Two labels a row:
[-19   1 -54  14 -16 -32   6  -7   9  15  -2 -24  14  -8   3 -15  -8  -5
   5  -2 -50 -58   7 -54  -4  18  13 -15   2   8  37 -16  -5 -35  -1  13
   7   6  22 -12  15   3 -10  10]
J/Z635
[ -8  -3  -2  -2 -30 -11  29 -39   4  -5   5   9  -4 -11  -3 -14  -9  32
  17   2 -24 -22   6 -22   0 -14 -28  -5   9  33  42  14   2 -32  14  -5
  12   9  23 -12   3  24  14  -2]
S/Z635
[-11   0 -69  10  21   8  -4 -23   8   8 -11 -31   4 -16  10  -3  19 -43
  14  -5 -22 -23  43 -32 -15  -7   9 -33 -32  18  19 -29   6 -21  23  10
  26   6  16   4  40  -9 -22  13]
J/Z635
[ -9   0 -22 -18 -20 -13  25 -39   5  16  -4 -19  16 -10  -4   2  -8  47
  13  -3 -40 -23  -1 -18   9 -10  -9   2  -7  46   5  -1   6 -19  10  -1
  34  17  15   0   1  -4   2 -10]
Y/Z635
[-20  16 -27   5 -28 -22   9  -4   8   3 -20 -59  10 -11  15  22  -6  25
  -8  -9 -54 -56  -5   6  17   4   6  15   2  -8 -49   3  14 -43   3  -7
   6  -5   6  -2  17 -18  -7  -6]
W/Z635
[ -4   6 -64  -3  12  31   0 -29 -14   1 -11 -33  14   6   5  13 -15 -39
  -3 -18 -16 -10  18 -23  -9 -25   0  -4 -10  35   0  -5   5 -27  19  17
  32  12  21  -4  40   6  -2  28]
J/z896
[ 11  14 -48  -7 -49  26  34 -47 -13   1  -6  -8  11  12 -23  13 -28   1
  -7 -10  -8 -14 -10  -1  20 -30 -34   8  14  55  -3  -3  22  -9  22   9
  10   0   9  -4   8  31  16 -47]
Y/z896
[-17   7 -24   2 -32 -31  17 -30  10   5 -12  14  -9 -10  -6 -26  -5  50
  13   8 -68 -56  -4 -10   9   4  -4  -2  -5  21  35  -9   2 -31  13   6
   8   0  18 -12  -3  18   5 -13]
Y/Z635
[-16  -2 -54   8  13 -27   7 -22  12   6 -12 -39  -2 -12  14 -11  17 -28
   5  -3 -41 -24  30 -31  -1  21  -2 -13   2  -1  23  -4  -5 -36  10  -8
  28  -4  17  -3  22 -15 -12  44]
J/Z635
[-15  24 -53   8  -2 -13  11 -11   8   1 -17 -57   6   1   9  24  -4  13
  -2  -6 -71 -59  -2   8   1  -6   6  15   3   7 -17  -3  12 -45   5   0
  28  10  27  -5  19 -18   7  -8]
W/Z635
[  6   8 -45  -7   7  43   0  -4   1   8 -21 -45   7   9   4  38 -14 -14
  -4 -25 -12 -13   8  -3   4 -15   8  16   9  16 -51  -1  19 -28  16  -4
  19   0   4  33  37 -17  12  -1]
W/z896
[-16  16   2  -9 -31 -26  30   5   4  -3  -9 -19   2  -2  -5   3  10  46
   7  -6 -53 -65 -23  18  18  -4   2   6   4  -2 -19  -3  14 -33  12  -7
  13   5  15  -8   4 -13   0 -19]
Y/Z635
[-19  14 -21  -6 -25 -36  30 -48  14   7   7   7  -4 -20 -11 -44   9  30
   8   3 -43 -17   0 -66   9   5 -15 -20  -3  32  41  -2 -11   3   8 -17
  15  18  29 -12  -8  18   2  10]
S/Z635
[  3  23 -88  19  11  55 -22 -29   6 -17  -9 -17  15   5 -11  24 -35 -71
  -4 -29   6 -27  56   5 -16 -40  12  11  11  43  18 -26   2 -34  10  37
  10  10  13  34  54  18 -17  -3]
J/z896
[  6   6 -39  -4 -33  17  33 -59   0   6   2 -18 -10  -5 -25   3 -35   8
  -7  -2 -10 -13   8 -26  24 -30 -33   3  -1  45  -1 -14  17   1  19  -2
  14   7  26  -4   5  40  21 -23]
Y/z896
[ -5  -2 -65   4 -16  24 -34 -19  -7  -2  22   4  11  -1 -24   8 -20 -25
  -4 -13  -6 -22  -8   4  -7 -14 -14   6  16  47  29 -38  11 -11  22  14
  13  -3  19   6  14  24  -4  -9]
S/z896
[ -8  14 -58  -6 -51 -10  35 -44   5   3 -12  -1  31  -8 -81 -24 -15  21
   9  -3 -39 -31 -10 -29  11  -8 -12  -5   6  35  43 -20   7 -15   4   4
   7  15   6 -20  -7  35   0 -15]
Y/Z635
[-19  -4 -85   9 -10   4  -3  16  12  11 -16 -14   9  -4   0 -13   1 -16
  18 -11 -50 -74   1   8 -19   5  23   0   4  17  51 -22  10 -42   7  28
  11   5  12   2  28  -2 -30  -7]
J/Z635
[ 13   2 -80   8   5  43 -20  -8  -4 -14 -12 -28   9   6   3  21 -32 -57
   3 -24  -7 -10  27 -13   0 -19  18  10   0  21   2 -13  12 -32  31  10
  21  18  12  15  37  14   1  -9]
J/z896
[ -9   1 -60  -2 -17 -11  22 -49  13  18  -6 -17   8 -11   2 -19 -11  26
   5 -33 -44 -32   5 -34  -7 -12  19  -4   3  48  32   8   5 -17  12   3
  20   9  26  -3  16   8   8  -2]
S/Z635

Both labels of each row:
[-13 -17   9   3   9  13  11 -31  -8  -7  -6  -7  -8  24   3  -6 -19  -1
  35  21 -17  14  14   1  15   3  -1  10  12  11  20 -11   6  12 -41  40
   8  28  73  10  29  12  -4  14]
z475/z817
[-19   1  -3 -14  -7  -5  -5  -9  10  16  -9 -17   7  22   0 -17  -4  -9
   4   8 -13   2 -31  13 -11  -5   5  -6  -1  12  32   4   3  13 -26 -13
  31  15   7   3 -21   2  13   2]
z441/z817
[  1 -20  16  -1   5  -2  11 -12  -1  -1  -7 -10  11   9   9   4 -25 -15
  31  10 -11  12  27  -3   6  -6 -10  11   7  11  38 -11  10   2 -47  39
  -1  21  73  11  30  25 -15   8]
z475/z817
[  8 -20   9  11   8  15  -3  -5   3  -9  -3 -22  12  11   9  -3 -22  -8
  31  13 -19  12  13 -11   6  -1   0  10  11   9  25   0   6   6 -27  51
 -11  31  77   6   8  11 -14   2]
z475/z817
[-10   4  23   6   4  15  -9  -6 -12 -23   0 -16  -5  23 -24  16 -17   5
   5  21  -2  15  -2   7 -18  14  10   3   3  -6   5 -23   0  10  10  26
 -29 -29  -4   1 -30  -6 -20 -15]
z475/z315
[-17   1   4  10  15  -7   4 -28   3  -3  -9  10   5  27  -5   7 -21  -2
  24  20 -11   5  14  14 -15  -7  -6  11   6  10  51 -24  -1  -3 -31  30
  11  -4  14  19  22  18 -23 -13]
z323/z817
[ 16   4   6  -4  -7  15 -23   9   9 -14   3 -20   3  -2 -16  -1 -14   0
  -8   3  -4  15 -31   4  -9   9  11  -6   1   0  12   5   4  -1  16  10
 -30   0  20  -6 -48 -17  -5 -18]
z441/z315
[ -1  16   6  19   5   5 -25   4   3 -20   9 -16   8   7 -12  15  -7   3
  -2  -2   9   7   4  16 -29  16  22  -4  -3  -8   5  -4  -2 -14  38  17
 -30 -44 -41 -13 -47   7 -28 -28]
z323/z315
[ 10  12   9  11  12   8 -24  -7  -4 -19   3 -20  -4  12 -11  17  -7   1
   6   8   9  15   8  15 -12  16  18  -4 -20  -2  15  -8 -13   1  25  27
 -35 -32  -6   0 -25  -5 -21 -31]
z323/z315
[ 18  20  22 -32  12  19  -4  11 -20 -44  -2 -24 -29  15 -32   8 -23  -1
  -3   2 -23  19  -2  -3 -11  25  -9  -2  -5   5  19 -19 -18   5  20  34
 -69   9  72   1 -16 -21 -14 -23]
z475/z403
[ 17  -2  17  14  19  16  -1  -5 -13 -35   5 -28 -12  20 -17   1  -8  11
   1   5 -10  16   2  -4  -7  22   9  -6   2  -1  -7 -11 -21  -3  31  42
 -40  -5  46   0 -16 -19 -20 -23]
z475/z315
[ -1  17  26  13  10  14 -25 -19  -9 -22   8 -10 -15  26 -22  11 -14   9
   8   6   3  14  -3  23 -10  26  26  -2   3  -7   1 -12 -14   6  30  31
 -43 -37 -30   4 -42 -13 -13 -25]
z323/z315
[-15   2  -7  23   8  -8 -33 -43  14   7   3  33  -2  16   5   4 -16   2
  39  23   7   3   8  24  -1 -10   6   3   4   7  27  -9  -4  -3 -29  26
  14   2  -5  19  18  31 -14  -2]
z323/z817
[-18 -19   8  26   5  -4   5 -26   7   8 -10  -4  24  17   6  -9 -20 -12
  28  24 -11   8  10   8 -14 -13   4  18  15   9  33 -10  12   1 -35  35
  26  12  34  16  12  26 -24   1]
z475/z817
[-30  -4  -9  24  -9   1 -12 -27  26  14  -5  14  16  24  17 -15 -16   1
  17  22  -9  -1 -20  19 -11 -19   6   5   7   9  29   0  17  -7 -32  18
  26  10 -21  10 -29  29  -6   4]
z940/z817
[-12  -6  10 -10   1   9  12 -12  -7  -9 -11 -13  -2  19   4   8 -19  -8
  23  12 -10   1  30  -3  -5   0 -15   8   5   9  35 -16   1  -5 -40  27
  -1   0  24  10  26  32 -10   4]
z475/z817
[ -5  -4  -7  11  13  -1   0 -31  10   4  -6   9   1   9   7  -4 -14  -1
  32  11   7   1   8  15  10  -8   4   5   2   9  30  -2  -3  -2 -29  28
  13  23  44  23  29  13 -14  -1]
z323/z817
[ -6  -2  20  -5  -4   9  -9  14  -6 -25  -1 -32   7  22 -20  -6 -10   1
 -18  16 -14  15 -24   0 -32  13   4   7  18   0  12  -9  -7 -19  19  14
 -19 -24  -2  -9 -55 -11  -7 -21]
z441/z315
[ -5   1   8  -5   4   7   8 -19  -2 -11  -8  13 -13  11  -6  -7 -17  -2
  20  14 -13  10   1   0   4   0  -7   9   3   6  18  -9  -2   7 -19  24
  -5  23  36  11  19   0  -7   4]
z475/z817
[-11 -10 -16  15 -23 -27  22  -4  14  28  -7  51  10  -8   4 -14 -11  -7
 -11  17   4 -10 -19   0  -8 -35 -20   7  -1  -9   6  -6  23  -3  -5 -31
  39   6 -39  16  25  21  -5  15]
Z363/z817
[ -2 -29   6  20  -5  13  -8  -8  13   5  -7 -13  26   9  16  -4 -21 -12
  24  18 -15   4   9   0  -2 -11  -3  11  11   7  35   2  23 -13 -46  36
   9  18  56   4  -5  30 -14   7]
z475/z817
[ -6 -19   3   2 -17   0  12  -8  11  13  -9  12  16  13   9 -21  -6  -7
   5  21 -19   4 -12  -3  -9 -26 -13  10   7   6  26   0  23  -2 -36   8
  24  29  35   9   7  18  -6  12]
z441/z817
[ -8  -4 -24  30  -8 -10   5 -49  11  16  -6  77 -21  -4   6 -13  -8  14
  28  21   6  -3  -3  13  28 -26   3   7  -1 -14  -5 -17  15  -1 -17  10
  11  27 -25  17  64  17 -12  18]
Z363/z817
[ 31  -3  17   6  -1  12 -16  15  -9 -23   6 -23  -1 -13 -14  14  -9 -11
  -6   4  -2  15   5  -5  -4  10  10  -4   3  -7   6  -2  11   6  27  25
 -55 -17  46  -6 -14 -18 -23 -18]
z475/z315
[ 21  12   6 -11  -8  17 -25   2   3 -20   5   3  -6  -4  -9   8  -8   3
 -12  -2  -5  13  -5   9   6  14   4  -6  -3  -1  10   1   9  -3   1  16
 -47   6  15  -7 -23  -3  -1  -2]
z475/z315
[  1  -3   5   7   9  -1   8 -22  13  -9  -8   6   2  23  -8 -10 -33  -4
  20  25 -20  11  -5   5 -12 -12  -6  11   5  10  42 -17   2  -1 -17  37
  -6  28  64  23  13   8 -27 -10]
z475/z817
[-32  10   0  14  -9   4  -2 -19 -12  -7  -2  37 -24  19 -17  -3   7  31
  -8  12   5   1 -24  10 -15   4  11   0   4 -17 -37 -25   1   8  27 -12
  -3 -35 -77  -5 -24  -9   0  -4]
Z363/z315
[-15  -9   6  15  12   2  -8 -34   3   8  -5 -23  12  26  -8  -5 -16  -3
  28   6 -12  15  -1  15 -10   2  17   5   6   8  31  -5  -2   9 -22  36
  12  -2  30  15 -10   9 -12  -6]
z323/z817
[  1  -4  -1   2  -5 -12   3 -10  19  18  -9  29  18   0   9 -10 -22 -21
  18  21  -4   0   1   7  -3 -29 -12 -45   2   8  43 -10  23   1 -33  -2
  18  13  11  20  24  28 -20   3]
z475/z817
[ -6 -17   0   8   6  -2  -8 -28   7  13  -5 -18  14  17  11  -8 -15 -10
  32  17 -12   8  -6   8   6  -3   1   4   9  13  36   5   8  -2 -39  28
  23  25  77  14   3  10  -5   9]
z475/z817
[ -3  -6   8   3 -15  -1   9   5   6  -7  -7   3   7  10 -10 -12 -23  -2
 -10  20 -18  10 -19  -7 -19 -12 -19   7   6   3  15 -13   3  -6 -10   9
  -5  18  20  10 -12   5 -15  -6]
z475/z817
[ -3  -9  -6  16 -24  -5  -9  12  22  22  -4  18  33 -11   9  -3 -15 -18
  -1  13   2  -6  -5   5  -9 -29 -12   0   0  -4  32   6  31 -13 -18  -9
  11  -1 -20   3  -7  32 -16   3]
z475/z817

Two labels a row:
[ 20  31  17  -8   3   7  10 -10 -12  34  12 -32   4 -14  -3   7   2  10
  -8   1  15  -1  -9  12 -29  14 -32  11  17   6 -11   0  17 -12 -22  22
  -4  10  48  14  -8  22 -27  12]
(35)/<86>
[ 10  16  16   3   5   3   6 -20  -8  50  15 -41  -1 -22 -13  10   9  -6
  -5  -1   7  -2   1  13 -38  -7 -32  14  14  -4  23 -11  16  -5 -17  33
   0   3  35   2  -3  13 -12   6]
(35)/<86>
[-19   9  -2  -7 -32 -32 -13  10 -11 -47 -15  12   2   7  -8   2  18  37
   4   8   2   7  -1  -5  17   1 -11  19  10   5   1  -2  35  13  22 -14
  11  -6 -28   4  -7  -3 -25   3]
(40)/<80>
[ 19 104   6  25 -18 -18 -17  -1   9  12 -10  -4  -8  -5  11   7 -15  -9
  -3  -4  22   6   5   1 -47  -9 -16  -7   2   3  18  13  42 -18 -17   1
  -4  -5   9  14   1   4 -59   2]
(36)/<86>
[ 11 -30   3  26  13  13   1  -9 -12  32  22  -9   3 -19 -31  17  11  14
   8  11  -7  -3  -1 -12 -21 -19 -19   1  22  -2 -34  -7  -8  -5 -14  34
  -3   9 -14 -16 -13   3  39   3]
(35)/<89>
[ 56  72 -20  51  12  -6   6  20  20  21 -15   8 -12  -8  31  -2 -33 -16
  17  -7   9  -1   0 -21 -28 -18  25 -34  -7   8  -5  19  -2  -7 -22 -14
  -3  -7 -17  -8   6  20  -4 -10]
(36)/<77>
[ 25  20  11 -35   3  -5  38  -3 -14  51   1 -53  -8 -23  16  -2   6   4
   9  -2   4   2  -7  13  -9  11 -20  17  19   4  -7   3   8   2  -8   8
  10   6  61  -1   6  30 -20   8]
(35)/<86>
[-38  67  -5 -12  -9 -17  -9  13  19  -1   3 -10  -5   9   4  -1 -10  29
 -18  22  21  10  -2  -6   0  15 -18   7   5   2  14  36   0  -2  -4  -7
   1 -10  -7  33   5   2   6   2]
(40)/<86>
[ 21  72 -11  53  -6  -5 -29   4  13  -1   0  24  -3  -4  -5  13 -17 -12
   7  -1   7  -3   9 -23 -38 -33   8 -18  -5  -4  -2  10  14 -14 -15   3
  -2 -10 -52  -3  -7 -17   3  -2]
(36)/<77>
[ 18  60  -7  78  13  -7 -28   7  22  15  -2  -8 -12 -10  -4   4 -23  12
   2   7   5   5  -3 -10 -36 -18  -2  -4  10   3 -15  14   3  -8 -26  11
  -9  -1 -21  13  -1  14   6 -14]
(36)/<89>
[ 71  44 -15  48   7   4  -4  19   5   1 -10  24  -7  -6  26   6 -22 -18
  25 -14  -2  -1  -1 -26 -27 -18  27 -31  -9   6 -18  11   0 -17 -19 -14
  -8   4 -21 -26  -3   7 -12 -19]
(36)/<77>
[ 57  50   7  31   4  14 -12   0  -4  13  -1   3 -11  -8  10   9 -16 -30
  -4 -15   8  -4  -7  -4 -47   2 -14  -8   4   7 -17  -3  20 -19 -29   7
 -11  14  25  -2  -4  16 -46   1]
(36)/<89>
[  9   3  14   6  -4  -8  11 -12 -17  25   5 -31   2 -18 -13   7  11  13
   4   1   3   2  -5  11 -22  -6 -19  16  19   0  -9  -4  22   0  -1  21
   6   2  23   0  -5  20 -19   6]
(35)/<80>
[  1  66  -4  25   2 -12 -16  13  13   7  -3  -8 -12   2   5   0 -12  25
 -10  11  15   7  -8  -9 -16   5 -10   2  12   7 -13  28   2  -2 -16  -1
  -6   1  -5  22   0  19  -1   0]
(36)/<86>
